Each row has a class, written after it.
[ 78 -38  -7  17   4  38 -33 -25  -6 -42 -56 105  54  -9  22 -24   6 -46
  -3  -2   1 -50 -19  48  15 -17  44 -25  27 -37  -5 -23 -43  24] -> z_440
[  7   0 -34  28  23 -23 -30  19  21 -22  32  15 -18 -18   5  -4 -36  -2
  -2 -33  28 -13 -10  28  -2  20 -25  15   1 -18  44   4  14  10] -> z_179
[  0  15 -25  56  17  -3  30 -28   3 -75  35  19  24  11  37  -2 -24   9
 -22 -58 -16  29  -2  37 -97  -2 -47 -24  37   2  10  -6  13  -6] -> z_848
[  9  -6  13  16  30   5  -7 -28  10 -24 -22 -10  23   0  25  16  24  24
 -31   5   4   5  15 -50 -36 -14  13  24  15   6 -27  18  -4  13] -> z_10
[ 27  44 -73  19  12 -92 -13 -44  23 -69  22  -3 -41  33 -29  75 -29 -65
 -17  39 -11  23 -15 -37   8 -36 -13   5  29  25 -19 -61   8 -37] -> z_179
[ 58  10  77 -12  29 -26   1 -23   6   6 -30  47  32 -10  59 -44  17  25
  17  51 -20 -34 -10  -5 -25 -22   1  30   5  54 -33  26  30  -9] -> z_299
[ 19  -2 -63  -2 -11 -32  38  10  40 -41   4  31 -34  14  14 -20   6  75
 -10  -9  28 -32 -58  26 -13  16 -16  14 -30  -3   4 -15  14 -35] -> z_188
[ 26  34  77  25  17  15 -21 -30  53 -11  19 -42  -6   6  -1  -9  23   8
 -55  28  48 -23   5 -24  27 -16   2  41 -38  42 -52  26  51 -24] -> z_353
[ 30 -36 -31  22 -44  -4   8  -3  -2 -10 -18  28  21  37  26   2   2  23
  38 -33 -21 -14  -9   7 -60  50  -8 -12   4   1   9  47  26  25] -> z_172
[ 15  24 -62 -36  41 -42  34 -36   9 -32  20 -62  -1 -14  28  46  23  16
   2  57  -5   2  16  23 -21  11   8   2  -2  -1 -29  38  18 -65] -> z_171
[ 39  19  21  38 -30 -25  67  -6 -18 -20 -32  19 -17  11  63  27 -18  58
 -29  26  20  10  -8 -10 -25   6  -4 -45  -8  35 -14  41  13  14] -> z_172
[ 53  39   8 -21 -18 -64  49 -18   3 -15  11 -37 -40  39  10  -1   1  31
  39  26 -40 -14 -25   1 -92 -43 -54  32  19  53  -1 -17  27  21] -> z_353
[ 92  15 -50 -11 -16 -37 -62  13  11  -1  43 -23 -33  -3  29  55  17 -13
 -36 -32  37  -7  -4  -3  -2 -17 -27  15  23 -48   1   4  -9  42] -> z_785
[ 16  16   6  15  55   9  49 -13  45  -5 -20  16  18  18   7  13   1   6
 -23  11  -4  -5   8  34  24  15 -12 -30  -3   1   1  37  -3 -44] -> z_188
[  9 -38 -80 -30 -37 -62 -38   9 -25 -37 -64   8  -8  -1  -6  58  -7  20
  14  -2 -15 -23  25  21 -30   9 -33 -35  36  16  33   9  10   7] -> z_179
[ -7  -4 -38  17  72  48  58 -29   5 -46 -21  42  37 -11  37  25   0  -6
 -13  40 -14  28  15   8  25  56  27 -38  39 -19  26  43 -50  -2] -> z_994
[ 12   8  17  44 -24 -64   7 -26 -46  -5 -26 -18  36   7  17  -6 -13 -32
   6  -1   9  -1 -25 -36 -39 -34  -1 -41   6  53 -82  18  -5  -2] -> z_785
[ 24 -12 -20  39 -11 -43  20 -28  16 -61  17  24  22   7 -27  -7 -17 -20
  10  21 -16  12   4   6 -23 -27  -3  15  31  24 -33 -15  36  -4] -> z_440
[ 75  10 -60  -9   4 -64  50 -34  45 -76   0 -64   6  -7   4  35  16  26
  18  67 -47  62  23 -17 -62 -26 -39  11  67  25  -4  46  25  -9] -> z_10
[ 48  24  62 -31 -40  -7 -12   9  19  -4 -13   5 -37 -17  -1 -34   3  -8
  43  43   1  25  32   5  16   1  -4 -12 -26  37 -25  39  13 -28] -> z_10
[ 61  -5 -56 -18   9 -34  -6 -14  36 -14  -2 -86   6 -29  40 -23  -1   5
  19   7 -34 -22 -84   2  32  -4  -8  -9  15  15  53   2  15 -42] -> z_171
[ 61 -26  36   0  24  11 -80   7  -1  13  70 -37  -2 -12  16  10  12 -45
  49  16  14 -11  10  -9  53  13   3  38  50 -76  -4   7 -29  55] -> z_299
[-25   9  96  27  -5 -12  28 -15 -13  51  -1   1  58 -31  31 -41  -9 -19
 -13  29   7  -2  -8  53  42 -34  21 -42 -23  41 -53  17  37 -56] -> z_171
[ 62  -6 -12  55 -45 -48 -15  13   9   4 -20  39 -61  22  -7   8 -29 -23
  47  -2 -26 -16  35 -39 -26   9 -12 -40   2  -5   2  -6   7  62] -> z_10
[  1   6  61  -8 -14 -24  -6   6  -1  10   3 -36  -1 -20  29  -5  -1  30
 -23  19  43   3   1  12  48  -7  -6  11 -33  12 -21  45  33 -18] -> z_172
[  2  14  13  39  -1 -37  44  -6  23  14  -3 -56   4 -19   0   0 -14   0
 -19  23  37 -19  -4  -9   6 -22   1  17 -43  24 -28  34  43   5] -> z_353
[ 60  18 -32  -1 -47 -66  80 -24  -1 -53 -20  -4 -21  38   1   8 -18  23
  43 -26 -22  18 -45  20 -70  25 -37 -30  12  37   5   6   1 -52] -> z_994
[ 27   2  45  20  -2 -26  -3 -26  50 -36   7 -35   4  11  24 -28  11  34
   1  28  -7 -19  10  29  -1   4 -26   0 -16  45 -23  41  55 -32] -> z_353
[ 34  -2  28  18  29 -27  -8  12  13 114  13   6  23 -43 -18   1 -18  15
  48   2   9  22  12 -28  45 -24  46   9  25  49 -20  11 -24  17] -> z_872
[ 12  27  59  34  35   9  46 -15  18 -34  11  17 -29  -4  10 -61  20  57
  -5  48  10  -7  56   2 -54  27  -3 -27 -31   8 -57  26  19 -29] -> z_994
[  5 -13 -34 -54   5 -34 -22   1  -5 -34  16   5 -37   4  12  47   3 -26
  29   3 -17 -12  15  21  16   9 -31  34   6 -43  11  -9  -8  19] -> z_848
[ 10  20 -61   5  34 -65 -36  -4  17 -22  57 -57 -26  22  -4  43  -3  -8
 -31   0  18 -18  19  -2   2 -29 -63 -14  13 -49 -11 -12  17  12] -> z_172
[  6  20  29  31  12  -1  16 -28  74 -18   0 -12  29  -2   6  23 -10 -15
 -29  22  34  13  22  11  56  -9  16  15 -38  43 -40  63  22 -13] -> z_353
[ 22   4 -52 -39  37 -44 -34  24  -3 -16  50 -11 -54 -16  19  17   5  -5
  14  10  36 -49   0  20  17 -22 -43  17  -7 -47  -2  -7 -23  50] -> z_785
[ 36  -1  49  50  -9 -10   5  -5  51  -3  15  -5  27 -14 -16 -46  10 -15
 -15  41   8   6  -2  31  51  13  -5 -22 -15  19 -31  46  56 -47] -> z_785
[102   0 -19  31  17 -17 -30   7  46  28  40 -71 -26  -5   4  17   0 -34
  21 -17  -1 -12  11 -32 -20 -10  -1  -7   6 -25   7  -8   0  16] -> z_315
[  1 -13  28  13   8   1   3 -12  39 -36  16 -64   9 -10   5 -11  19  23
  -6  39  41 -12  -1  -1  23  14  10  -8 -46   8 -52  38  15 -45] -> z_315
[  26   53  -31  -44    5  -22   54   -4   13  -49   62   -4  -50   19
  -44  -24   34   51   35   64   -2   -5   13   48 -109   21  -40   61
  -10  -18   -4   -8   59  -55] -> z_299
[ 79 -25 -46   4 -73  -5   5 -29  15 -43 -87  62  46  -7  20  38  -1 -24
 -15   7   1  42 -56 -34  59 -16  54 -30  44  78 -26   3 -25 -44] -> z_188
[ 69   9  -7   0   2 -37   4 -16  -8 -27  27  30 -33 -13  11 -49 -12   6
  85 -13 -33 -15 -15  22 -84 -36 -21  22  18  32   0 -32   6  17] -> z_872
[ 30   7   0   4  -2 -25 -39 -21  23 -37  53 -53 -17  14  61  40  -6 -29
 -10 -18  20  -9 -17  40  24 -24 -14  43  -7 -84  21  21  -4  70] -> z_172
[ 78 -12 -19   9  27 -57  -3 -18  11  18 -96  44  48 -50  55  27 -16 -45
 -28  11 -41  -7  18  -6  29 -42  13 -35  24  24   5  16   1  -3] -> z_848
[  8  -2 -18 -19  18 -11  34 -21  56 -69  59 -21   9  -7  22 -42   6  37
  41  16  -1  14 -30   5 -25 -20 -47  28  27  42 -15  24  12  18] -> z_994
[ -8 -16  23 -25  24  -3 -35  16 -27  -1  21  17 -36   7  15  78 -14 -34
  12 -22  29 -13  57  64  65  33 -46 -34  19 -43  36  23 -13  -1] -> z_10
[  1   3  -4 -27 -35 -19   3  -7  22 -26 -13 -29  17  -4  16  -5   2  -1
  23  24  23   2 -26   8 -16  14   0  12 -35  22 -32  68  14  -8] -> z_179
[ 46  29  31  -2  45 -17  12 -22  52 -30  28 -35 -16  -1  29  21  12 -17
 -36  54   9   0  -2   1  35 -10  -3  25 -29  -7 -17  11  18 -36] -> z_315
[ 14  44  93   5   1 -48  28  -5  -3  -3 -12 -19 -28   7  15 -27 -24  21
   7  13   8  -4 -29  15  11  -3   5  26 -51   5  -3  -4   2 -50] -> z_299
[-67  -2 -62 -24  -1 -31  15 -32 -48   4  27   1  19   7 -64   9  36  43
  44  79   0  -1   3 -16 -70 -19  11  66  81  33 -19 -23  22  57] -> z_994
[-31 -32  15 -46  18 -27 -39  12 -24   6  16  16 -34  11  14  63  -3  -9
  41 -29  42 -37  38  -1  32   0 -25  13 -12  -5 -30   9 -25  25] -> z_10
[ 87 -10  -4  -2   7 -20  18 -22  53 -68 -13 -25 -46  23  24  15  39  46
 -15  28 -38 -42  12   2 -31  12 -48   5 -23 -57  -8  30  24  22] -> z_872
[ 48  20  17  31  10  12  20   2  12  14  16 -24  28  -8  11 -17  29   7
 -61  49 -44  32  19 -10 -35 -18 -24 -43  51 -30  10 -25  37 -35] -> z_299
[ -1  -2  20  16   5 -28  42 -16  45 -17 -61  24  36   6  -1  15   2  54
 -46  21  28 -10 -14  37  13  -9  17 -35 -36  20 -34  17  -6 -63] -> z_179
[ 71 -14 -34 -14 -18 -61 -14  15  18 -16 -20  55  18 -32  76  47 -48 -75
  12 -40  10  16 -24  34  89   1 -18 -11  -3  17  18  66 -19  19] -> z_785
[ 18  -5  77  16   6 -18   0 -10  30   6  22 -69  14 -13  18 -54   6  22
  18  40  18 -17  -6  20  33  -6  13 -10 -29   5 -48  43  19 -22] -> z_440
[-11  -7  52  68  -5 -22  31  -4  -9  -8   5 -18  -8 -13  36   4 -29  31
  -8  25  15  12  14  -7  17  16   6  13  -6  20  12  54  51  37] -> z_172
[ 22  36  19  17  10  13  70 -33  33 -46  29  12 -33  65 -14  26   9  14
  14  24  -9   2 -27  -6 -59 -16 -27  26  13  -5  -5 -14  -8  37] -> z_10
[ 24   8 -39 -12  -2 -32 -41  -1  19 -20  24 -45  14  -5  72  52  -8 -25
 -32  -3  19  30 -13  11  42  25  12  11 -13 -64   9  48 -38  17] -> z_315
[ -5  -2  13 -28  72  26  39   4 -36  11 -28 -18  41 -12 -22 -94  11 -17
  48  37 -45 -27 -60  10 -19   8 -15  40  31 -37  33   9 -34   4] -> z_188
[ 50  25  36 -25  14 -58  15  -8  -2  10  36 -24  10  11  12  -2  11  41
 -25   3   3   2 -56  32  14  11 -45  21  24  14 -17   0  30 -89] -> z_171
[ 29   7  34   1  28  -1   1 -20  53 -32  27 -25  44 -29  14 -14  12  -9
   4  32  34  22   2  37  47   4   4  19 -12  29 -45  88  13 -35] -> z_785
[ 24   4 -68 -20  16 -68 -28 -15 -12 -45 -22  14   1  23  49  43  -5  22
 -35 -23  13 -50   3  44 -28   3 -30 -29  -2 -39  -3  15 -14   1] -> z_440
[ 17  17 -10 -26  39 -35 -77  20 -40  10  43 -17 -30  -3  36  -1 -13 -16
  -7 -53  32 -47   3  50   5  12 -54   5   4 -50  30 -16 -19  -4] -> z_353
[-33  11 -32  28  14 -64   9 -14  28 -39  32 -33 -18 -45  48 -37 -16  10
  15  53 -17  -1  33  34 -24  -8 -12   1 -31  -1  -4  31  64   8] -> z_848
[-43 -40 -37  12 -52 -40  18  -7 -29 -31 -70  37  78 -22  -9  34  -6 -32
 -44  15 -36  63   3 -57  16 -19  24  36  24  44 -30  26  18  15] -> z_785
[ 46  18  53   4  -4  11  17  34 -11  23 -46 -67 -40 -22 -63 -50 -21 -35
 -12 -17 -38  12  -9 -34  27   0 -19  -6 -18   2  59 -48   3 -69] -> z_353
[ -9 -14  28  28 -22 -83 -25  -3  36   6   7  69  18 -12   0  33 -38 -13
  12  27 -11  51  53  31  77 -41  -8  -7  39  54 -16   6  28   8] -> z_10
[ 58  16 -11 -22 -28  -2  35   4  35  -9  19  -8  -7  46 -26  -7  10  31
  30   1 -14  -4 -42  31  -8  48 -44 -40   3   5 -15  25  -1 -57] -> z_171
[-47  35  38   2  31 -30  -7 -20 -24  23  11  15  25 -11  19   1  -5 -28
 -17  22  31 -34   6  39  -4 -16  13  55 -34  -8  -6  15  48  -6] -> z_299
[ 59   4 -41  -1   3 -47  13  -6 -54  42 -43   2  20  10  20  70 -24 -76
  28 -14 -39  -5 -17 -23 -19  32  -1   7  45 -13  54  22   4   8] -> z_299
[  2   7 -53   2 -12 -49   6 -31  34 -61  75 -58 -22  26 -24  19  11  76
  59  19   5   4  16  33 -77 -11 -13  27  26   9 -43   6   9  14] -> z_171
[ 21   6 -49   1  67 -63 -42  -9   9 -55   7  43  13  -7  35 -15  -4   0
 -27  30   1 -31   8  17  -8   4 -27  11   0 -34 -20  -1 -13  -7] -> z_315
[ -5  15 -45 -10  42 -58  34 -24  37 -44  84 -47  -5  23 -13 -22   5  50
  47  76 -41  34 -17 -12 -30  -2 -17  37  49  29 -23  -8  17 -20] -> z_440
[-15 -29 -51   3   2   0  12 -16  33   5  10  43  17 -26  19  57   5  28
  10   9  14  21  15 -37  18 -30  55  42   2  39 -33   6  -9  52] -> z_872
[ 15  19  -4   9   5 -15   2  -4  54   5  12 -39  -7 -42  -7 -31  24  25
 -26  41  38 -15  18  18 -39 -39  25   8 -51   6 -34   0  54 -41] -> z_179
[  49   56 -105   -3  -17  -35   22  -39   40  -57   -8  -21  -10   77
   19   62   14   37  -33   12  -73   69   11  -48  -96   10  -11  -33
   33    2    4    3  -17  -16] -> z_172
[  5   4  -4  14  59 -37  19 -39  21 -33 -39  21  41   3  33 -24   3 -11
  -5  16 -23 -14   5   4 -11 -11   9  -8 -13  28 -50  25   3 -59] -> z_188
[ -5 -51  12  21   0 -24  59 -38  13 -87 -29   3  -3  10  28  -6  15  11
  34  56 -66 -24  23  40 -27  -9 -17 -49  -1  -5 -28 -15  26 -22] -> z_848
[-24  -1 -76  -7  16 -16  20 -22   8 -14   2  78   7  53  14  96  -5  -5
 -10 -17   1 -19 -16  22 -38  11  -5   7  20  15  17 -19   2   8] -> z_179
[-21  24 -59  46   3  12  29 -40   0 -44  13  -8   2  15  -2  49  16 -29
 -62  40  16  13   7 -10 -11  17   7 -15  19  13 -11  13  62 -40] -> z_188
[ 29  19  61  -6   7 -23  34 -29  44  -5  15 -27 -11  21  44  -9   0 -14
  30  23  -4   0 -36 -16  35  10   6  29 -33   1 -29  45 -13  21] -> z_994
[  6  32  30  30  24 -72  53 -16  56  -1   0 -74   4  -6  13  -1  -3  53
 -29  52  14  -6  -7 -19   6 -24 -10   3 -40  31 -33  32  52 -47] -> z_299
